[128 = 0]

[148 117 129 118 153 109 183 108 140 164 122 139 121 134 150 108 132 131
 112 109 145 102 139 163  91 128 119 115 139 120 125 127 114 132 138 117
 130 136 109 143 124 135 147 156 114 156 129 131 169 120 161  96 146 134
 129]
mufa:Vak
[156 120 147 119 153 120 184 119 129 155 115 158 122 134 158 120 136 122
 104 109 130  90 140 142 104 132 121 133 141 124 115 126 130 124 124 118
 129 148 113 136 135 134 138 156 108 149 136 116 145 123 156  98 148 132
 126]
mufa:kag
[147 128 121 118 147 122 175 105 130 136 134 145 126 132 145 116 136 135
 107 118 137 112 137 138  90 131 113 138 135 122 119 123 114 138 128 122
 130 139 118 130 131 136 136 149 102 150 130 129 148 129 146  94 134 137
 122]
mufa:Sis
[139 124 109 115 144 126 183  98 126 121 141 126 127 141 135 138 146 134
  93 119 132 142 114  96  95 131 106 157 147 121 112 130 125 118 124 105
 179 126 133 126 138 128 118 145  76 136 133 116 141 135 144 103 121 135
 127]
mufa:Sis
[144 135 143 109 145 120 200 138 158 146 142 141 131 138 145 147 140 141
 158 109 118 120 123 134 118 129 123 162 147 120 131 136 111 107 116 132
 147 132 127 130 131 111 128 127  97 143 123 102 128 128 138 114 141 130
 123]
lise:pilam
[167 120 137 105 166 133 198 115 136 145 127 159 128 136 158 129 138 125
  85 114 132  76 173 121 103 138 117 143 143 119 113 132 126 120 125 111
 115 157 116 128 141 128 151 158  99 153 131 112 133 124 145  82 146 139
 131]
mufa:kag
[153 126 142 111 151 127 181 111 147 137 133 151 131 139 179 150 144 131
 153 110 131 130 136 123  93 133 115 162 149 124 126 139 130 104 112 134
 132 135 126 133 132 118 133 134 111 141 126 101 138 138 135 103 150 141
 118]
lise:Fuz
[160 127 130 110 135 123 190 118 105 131 132 141 131 146 136 149 134 140
 157 117 143 111 118 111  95 135  94 156 150 117 127 141 134 112  93 144
 143 119 133 124 135 119 123 126  97 143 114  97 133 136 127 112 121 128
 121]
lise:zude
[151 129 141 116 154 112 198 119 173 156 133 154 130 136 160 148 136 132
 171  96 126 117 129 142 106 145 112 157 152 118 135 138 123 104 109 130
 151 134 127 135 130 110 133 132 111 150 124 101 143 133 145  93 142 136
 127]
lise:pilam
[132 111 124 102 144 139 169 123 129 103 139 135 134 147 123 131 133 126
  93 134 121 153 126  97  95 132 120 164 142 124 110 134 134 121 122 115
 146 135 116 124 137 132 135 155  80 130 126 115 118 115 141 114 116 149
 137]
mufa:kag
[148 126 135 127 147 107 201  92 178 142 131 150 129 144 150 140 151   4
 177 116 130 139 123 136 104 133 106 167 157 119 135 143 125 118 101 133
 179 135 127 134 131 119 132 138 104 138 121  96 149 141 146  95 153 126
 113]
lise:pilam
[153 132 150  97 162 133 206 139 149 158 135 167 127 131 142 141 130 130
 139 104 115  99 153 136 110 134 120 169 145 120 129 141 128 104  93 129
 118 140 126 134 131 111 141 133 101 149 130 101 129 122 143  87 150 144
 118]
lise:pilam
[159 132 158 101 153 140 197 159 137 144 130 176 133 136 142 143 133 128
 137 121 124  63 164 123 123 128 129 162 139 128 126 131 141 104 100 139
  59 145 129 126 139 112 136 130 108 147 127 106 104 123 129  96 145 150
 132]
lise:pilam
[151 112 136 114 143 115 190 106 129 148 132 150 122 147 149 129 133 133
 105 114 126 139 135 126  83 132 101 153 155 117 109 138 119 121 110 113
 163 129 119 134 135 137 141 149  82 150 128 104 158 127 159  83 129 139
 116]
mufa:kag
[155 131 137 108 148 135 220 104 127 139 135 170 130 153 155 158 143 133
 144 120 130  90 139 106  75 137 115 168 144 120 124 146 128 104  89 127
 119 135 126 126 137 119 132 137  99 147 120  97 136 136 121  96 122 132
 120]
lise:zude
[150 121 124 116 153 118 191 100 148 147 137 135 141 144 149 128 147 126
 114 118 141 115 120 133  91 131 125 148 154 122 124 141 119 122 127 111
 170 139 117 131 131 139 135 152  85 154 132 115 143 140 149  91 147 135
 120]
mufa:Sis
[158 134 143 111 144 119 183 132 115 158 133 160 127 139 154 124 133 128
  92 115 145  88 159 133  91 129 114 132 133 124 121 132 121 122 120 118
  99 138 117 125 130 132 138 161  97 159 136 135 138 126 143  80 139 140
 127]
mufa:Vak
[166 114 152 122 163 113 187 102 118 159 132 164 122 149 169 127 136 134
 106 108 141  81 157 149  88 128 108 118 139 119 115 133 117 118 117 106
 116 143 121 136 129 133 139 168 119 157 138 120 164 125 154  72 149 130
 119]
mufa:Sis
[161 104 125 102 145 139 198  97  91 132 136 156 127 149 144 133 142 139
  70 109 148  97 140 105  85 136 111 154 136 119 115 147 121 117 114 109
 134 133 113 129 131 143 132 161  73 142 133 110 139 126 136  87 125 140
 129]
mufa:Vak
[151 121 123 112 147 142 194 103 115 127 132 148 124 147 141 134 137 132
  93 121 128 119 128 102  90 143 111 149 145 118 107 141 120 115 120 106
 137 138 108 130 137 121 123 142  78 142 133 114 141 132 132  92 132 143
 131]
mufa:kag
[143 127 136 117 142 120 176 126 126 156 131 128 122 141 159 115 136 128
 119 111 146  93 131 147  97 140 110 132 142 118 116 137 107 123 120 123
 114 140 113 136 132 133 131 153  97 151 137 133 153 126 154  99 131 133
 136]
mufa:Sis
[196 109 130 119 167 112 248  66 123 125 131 194 126 163 169 152 153 134
 112 105 142 100 142 121  63 139  81 152 158 113 120 150 114 111  87 104
 171 140 117 134 123 132 134 178  69 159 123  96 175 132 141  53 160 134
 116]
mufa:kag
[178 134 133 103 153 128 216 116 116 144 137 167 134 145 158 155 143 137
 104 100 120  86 144 111  98 129 113 157 152 117 132 142 131  95 103 131
 115 140 130 121 137 114 118 132  88 158 122 103 127 129 132  82 141 134
 120]
lise:pilam
[174 123 129  66 148 130 207  91 125 115 131 143 129 147 148 126 144 135
  97 117 132 122 122 110  83 127 106 147 152 118 120 140  96 123 122 101
 178 139 116 130 122 135 124 154  76 148 137 104 146 134 141  95 150 129
 121]
mufa:Vak
[164 132 158 108 162 126 222 124 145 164 145 180 127 141 166 158 146 138
 160 104 127  76 158 130  98 142 114 167 151 118 120 146 131  97  86 133
  86 143 122 125 142 118 132 140 110 150 117  95 138 134 143  72 146 143
 121]
lise:pilam
[177 124 153 118 160 114 225 117 151 152 142 182 130 143 168 153 139 136
 172 101 132  85 153 138  95 139 106 171 154 113 129 144 127  92  93 136
 129 141 123 131 130 114 145 147 111 157 124  94 146 132 144  78 141 142
 120]
lise:pilam
[129 115 125 139 151 123 161 111 139 144 133 137 119 132 135 127 138 127
  79 113 132 131 135 142 100 128 105 135 140 118 124 118 114 121 130 104
 155 139 118 136 134 130 133 149  97 145 141 126 156 128 156  89 135 129
 133]
mufa:kag
[157 128 156 111 155 112 174 151 141 175 129 168 122 124 160 134 134 120
 138 102 127  71 177 155 114 134 128 133 127 118 135 130 143 106 113 132
  73 146 120 129 133 118 145 133 144 152 132 120 127 121 147  94 151 137
 125]
lise:pilam
